Below are the code and all the weights of a small trained network. Each question names an input and a class and asks about switching units off, where a switched-off unit gives its printed mean instead of its output.

import numpy as np


def w(rows, s, z=0):
    codes = np.array(rows[::2]) - 128.0
    scale = np.full(codes.shape[1], s)
    scale[-1] = z or s
    return codes * scale


def f(y):
    return y / 2 * (1 + np.tanh(0.7978845608 * (y + 0.044715 * y**3)))


def log_softmax(a):
    a = a - a.max(-1, keepdims=True)
    return a - np.log(np.exp(a).sum(-1, keepdims=True))


def net(x, mask):
    res = np.array(x, float).reshape(1, 2) / 4 @ E
    y = f(res @ A[0][:, :-1].T + A[0][:, -1])
    res = res + np.where(mask, y, B[0][:, -1]) @ B[0][:, :-1]
    return log_softmax(res[-1] @ U[:, :-1].T + U[:, -1])


A, B = {}, {}
E = w([
[127,226,119,140,106,164,147,119,102,118,103],'x0',
[90,155,235,2,120,168,125,154,148,157,203],'x1',
],0.017)
A[0] = w([
[118,240,122,161,170,129,136,115,127,111,94,112],'n0',
[136,65,166,138,138,125,136,131,149,118,96,50],'n1',
[129,208,69,125,88,142,101,119,110,153,146,134],'n2',
[152,70,114,125,112,107,143,146,151,144,178,71],'n3',
[127,113,118,197,132,121,107,165,89,83,135,38],'n4',
[142,191,137,120,122,145,133,117,108,115,119,35],'n5',
[124,31,125,90,142,127,101,117,82,106,161,45],'n6',
[135,7,116,148,147,106,117,133,133,118,150,201],'n7',
[136,114,68,141,137,113,142,107,144,150,101,24],'n8',
[155,231,132,125,114,125,137,144,112,96,158,92],'n9',
[124,144,189,113,104,131,123,129,96,82,173,65],'n10',
[129,154,186,79,120,143,132,114,129,124,164,254],'n11',
[122,148,136,72,156,127,123,159,140,151,144,36],'n12',
[143,125,95,200,115,124,139,110,116,103,116,162],'n13',
],0.011,0.0079)
B[0] = w([
[118,48,187,148,89,161,156,150,122,101,180,193],'n0',
[80,87,177,127,131,141,138,87,164,187,55,142],'n1',
[108,97,174,166,77,103,131,132,119,104,143,176],'n2',
[119,160,183,141,67,147,145,109,164,135,51,155],'n3',
[132,136,121,29,123,167,117,38,181,207,120,171],'n4',
[98,109,164,112,115,143,139,103,165,180,74,150],'n5',
[108,142,224,183,59,135,130,68,156,144,75,164],'n6',
[123,112,163,142,72,145,144,159,88,83,191,226],'n7',
[95,157,138,123,148,144,145,40,196,178,71,169],'n8',
[125,102,214,155,57,119,110,121,147,126,115,177],'n9',
[137,92,48,90,138,119,154,81,200,174,120,176],'n10',
[147,127,31,150,130,104,121,133,83,104,169,252],'n11',
[123,165,110,103,144,147,112,5,138,177,67,173],'n12',
[137,159,39,75,125,93,104,122,111,144,174,229],'n13',
],0.015,0.017)
U = w([
[150,130,43,103,129,121,141,61,185,179,141,110],'0',
[106,77,216,164,71,149,181,116,158,107,135,105],'1',
[185,119,54,152,144,86,131,217,26,26,194,255],'2',
[164,133,104,111,203,151,167,247,185,146,80,78],'3',
[110,145,147,149,200,118,118,159,125,133,101,85],'4',
[180,160,138,109,167,154,154,146,200,115,91,76],'5',
],0.012,0.0099)

Each question gives the input, the list of numbers given to net, and the class t.
The units are the neurons (one row each of A and B). Each row of codes is followed by its name. A weight is (code - 128) times the scale printed after its matrix; where a second scale follows, it is the last column's (A, B and U).
mask holds one flag per neuron, in row order. A switched-off neuron (its flag False) gives its mean, the last column of its row in B, instead of its output. The means were averaged over made-up inputs and are rounded, as every weight is.
A unit's drop is (log p(t) with every unit on - log p(t) with that unit switched off) / (log p(t) with every unit on - log p(t) with every unit switched off).
The circuit of an input: a set's keep is (log p(t) with only the set's units on - log p(t) with every unit switched off) / (log p(t) with every unit on - log p(t) with every unit switched off). Starting from the 12 units with the biggest drops (on a tie, the unit counted first), units are removed one at a time, each time the one whose removal leaves the highest keep (on an exact tie, the one counted first), for as long as the keep stays at least 0.8.
circuit, biggest first: the units of the circuit, biggest drop first
most important unit: the unit with the biggest drop
top k neurons: the k neurons with the biggest drops, biggest first
drop of u: that unit's drop, to one decimal
input [7,5], class 1: most important unit => n9
input [6,-5], class 1: top 2 neurons => n0; n2
input [0,-3], class 2: circuit, biggest first => n12; n10
input [-3,-3], class 2: top 3 neurons => n7; n12; n10
input [-7,-6], class 1: top 3 neurons => n7; n11; n6
input [-7,7], class 0: top 4 neurons => n11; n12; n10; n0
input [3,-2], class 2: top 2 neurons => n6; n8
input [-4,7], class 0: drop of n13 => 0.0
input [-5,6], class 0: drop of n11 => 0.2
input [3,0], class 2: drop of n4 => 0.2
